Below are the code and all the weights of a small trained network. Each question names an input and a class and asks about switching units off, where a switched-off unit gives its printed mean instead of its output.

import numpy as np


def w(rows, s, z=0):
    codes = np.array(rows[::2]) - 128.0
    scale = np.full(codes.shape[1], s)
    scale[-1] = z or s
    return codes * scale


def norm(h):
    return h / np.sqrt((h * h).mean(-1, keepdims=True) + 1e-5)


def f(y):
    return np.maximum(y, 0)


def log_softmax(a):
    a = a - a.max(-1, keepdims=True)
    return a - np.log(np.exp(a).sum(-1, keepdims=True))


def net(x, mask):
    res = np.array(x, float).reshape(1, 6) / 4 @ E
    u = 0
    for l in range(4):
        y = f(norm(res) @ A[l][:, :-1].T + A[l][:, -1])
        res = res + np.where(mask[u : u + 3], y, B[l][:, -1]) @ B[l][:, :-1]
        u += 3
    return log_softmax(norm(res)[-1] @ U[:, :-1].T + U[:, -1])


A, B = {}, {}
E = w([
[69,70,162,134,67,98,177,166,57,103],'x0',
[117,177,152,143,170,110,150,121,84,131],'x1',
[92,93,96,61,127,115,115,180,101,163],'x2',
[191,69,210,111,115,152,41,194,123,159],'x3',
[117,93,86,169,166,105,108,160,90,254],'x4',
[135,62,132,229,151,134,108,43,78,185],'x5',
],0.0061)
A[0] = w([
[110,117,67,200,131,91,139,128,127,82,206],'0.n1',
[11,160,3,104,114,117,220,111,142,177,2],'0.n2',
[145,134,95,101,134,152,95,103,124,191,20],'0.n3',
],0.0053,0.0034)
B[0] = w([
[117,177,140,106,127,212,3,162,95,204,241],'0.n1',
[84,148,42,128,187,135,88,164,58,24,254],'0.n2',
[216,66,103,89,201,101,135,205,252,159,153],'0.n3',
],0.0076,0.0033)
A[1] = w([
[97,253,172,158,121,136,120,37,190,97,3],'1.n1',
[133,155,58,223,190,111,191,70,120,114,71],'1.n2',
[187,77,74,144,243,39,157,112,165,227,27],'1.n3',
],0.0048,0.0021)
B[1] = w([
[218,173,171,115,226,94,254,156,113,181,238],'1.n1',
[38,104,39,18,25,33,116,229,195,53,226],'1.n2',
[232,147,75,254,114,152,37,239,143,218,249],'1.n3',
],0.0064,0.0021)
A[2] = w([
[205,83,204,174,158,162,119,8,209,106,5],'2.n1',
[1,95,164,248,100,77,95,68,39,224,14],'2.n2',
[153,77,131,172,152,151,187,92,85,190,83],'2.n3',
],0.0046,0.0024)
B[2] = w([
[69,134,98,155,83,165,106,95,168,104,171],'2.n1',
[109,73,152,134,122,189,253,104,91,128,253],'2.n2',
[119,176,122,186,119,239,147,183,138,73,171],'2.n3',
],0.012,0.0033)
A[3] = w([
[229,181,211,145,164,129,131,44,174,70,67],'3.n1',
[66,74,216,2,59,102,125,233,172,123,6],'3.n2',
[40,159,65,171,82,141,84,112,178,97,123],'3.n3',
],0.0055,0.0023)
B[3] = w([
[86,144,126,111,134,60,191,85,245,163,191],'3.n1',
[254,34,188,94,69,5,106,103,37,141,252],'3.n2',
[128,126,161,101,130,111,29,87,49,122,203],'3.n3',
],0.0099,0.0043)
U = w([
[77,65,169,189,108,236,237,151,57,158,127],'0',
[187,125,65,203,174,160,25,225,157,225,127],'1',
[88,162,158,159,77,165,45,24,202,100,2],'2',
[131,229,157,80,170,67,234,103,242,129,121],'3',
[220,62,193,48,75,36,100,150,65,126,133],'4',
[2,209,19,62,190,109,98,158,37,73,247],'5',
],0.013,0.0029)

Each question gives the input, the list of numbers given to net, and the class t.
The units are the neurons (one row each of A and B). Each row of codes is followed by its name. A weight is (code - 128) times the scale printed after its matrix; where a second scale follows, it is the last column's (A, B and U).
mask holds one flag per neuron, layer by layer. A switched-off neuron (its flag False) gives its mean, the last column of its row in B, instead of its output. The means were averaged over made-up inputs and are rounded, as every weight is.
A unit's drop is (log p(t) with every unit on - log p(t) with that unit switched off) / (log p(t) with every unit on - log p(t) with every unit switched off).
The circuit of an input: a set's keep is (log p(t) with only the set's units on - log p(t) with every unit switched off) / (log p(t) with every unit on - log p(t) with every unit switched off). Starting from all 12 units, units are removed one at a time, each time the one whose removal leaves the highest keep (on an exact tie, the one counted first), for as long as the keep stays at least 0.8.
circuit, biggest first: the units of the circuit, biggest drop first
k most important neurons: the k neurons with the biggest drops, biggest first
k most important neurons of layer l: the k neurons of layer l with the biggest drops, biggest first
drop when u is switched off: that unit's drop, to one decimal
input [-1,4,-1,-6,4,6], class 5: circuit, biggest first -> (1.n2)
input [-8,-4,-2,1,-2,2], class 2: 2 most important neurons -> (2.n1, 3.n1)
input [3,1,8,7,2,4], class 0: circuit, biggest first -> (2.n2, 1.n2, 2.n3, 3.n3)
input [-5,-6,2,0,-5,-3], class 3: circuit, biggest first -> (3.n1, 1.n2, 0.n1)
input [0,5,-3,2,-8,7], class 2: 2 most important neurons -> (2.n1, 3.n3)
input [-4,7,0,-3,-3,2], class 3: 2 most important neurons -> (1.n1, 0.n2)
input [6,-4,-8,-5,-8,4], class 3: circuit, biggest first -> (1.n1, 3.n1)
input [-6,-2,-8,4,-6,2], class 3: 2 most important neurons -> (1.n1, 3.n1)
input [-6,-8,4,-2,-7,0], class 3: 2 most important neurons of layer 1 -> (1.n1, 1.n3)
input [4,2,-3,-7,5,4], class 5: 2 most important neurons -> (0.n2, 1.n2)
input [0,-8,-6,-7,5,-2], class 5: drop when 2.n2 is switched off -> 0.0
input [7,-2,-8,6,-2,4], class 0: drop when 2.n2 is switched off -> 0.1
input [-6,-2,-3,2,-3,0], class 3: drop when 3.n1 is switched off -> 0.5
input [5,-7,0,2,8,5], class 0: circuit, biggest first -> (2.n2)
input [8,-1,6,-4,-8,-5], class 4: drop when 3.n2 is switched off -> 1.1
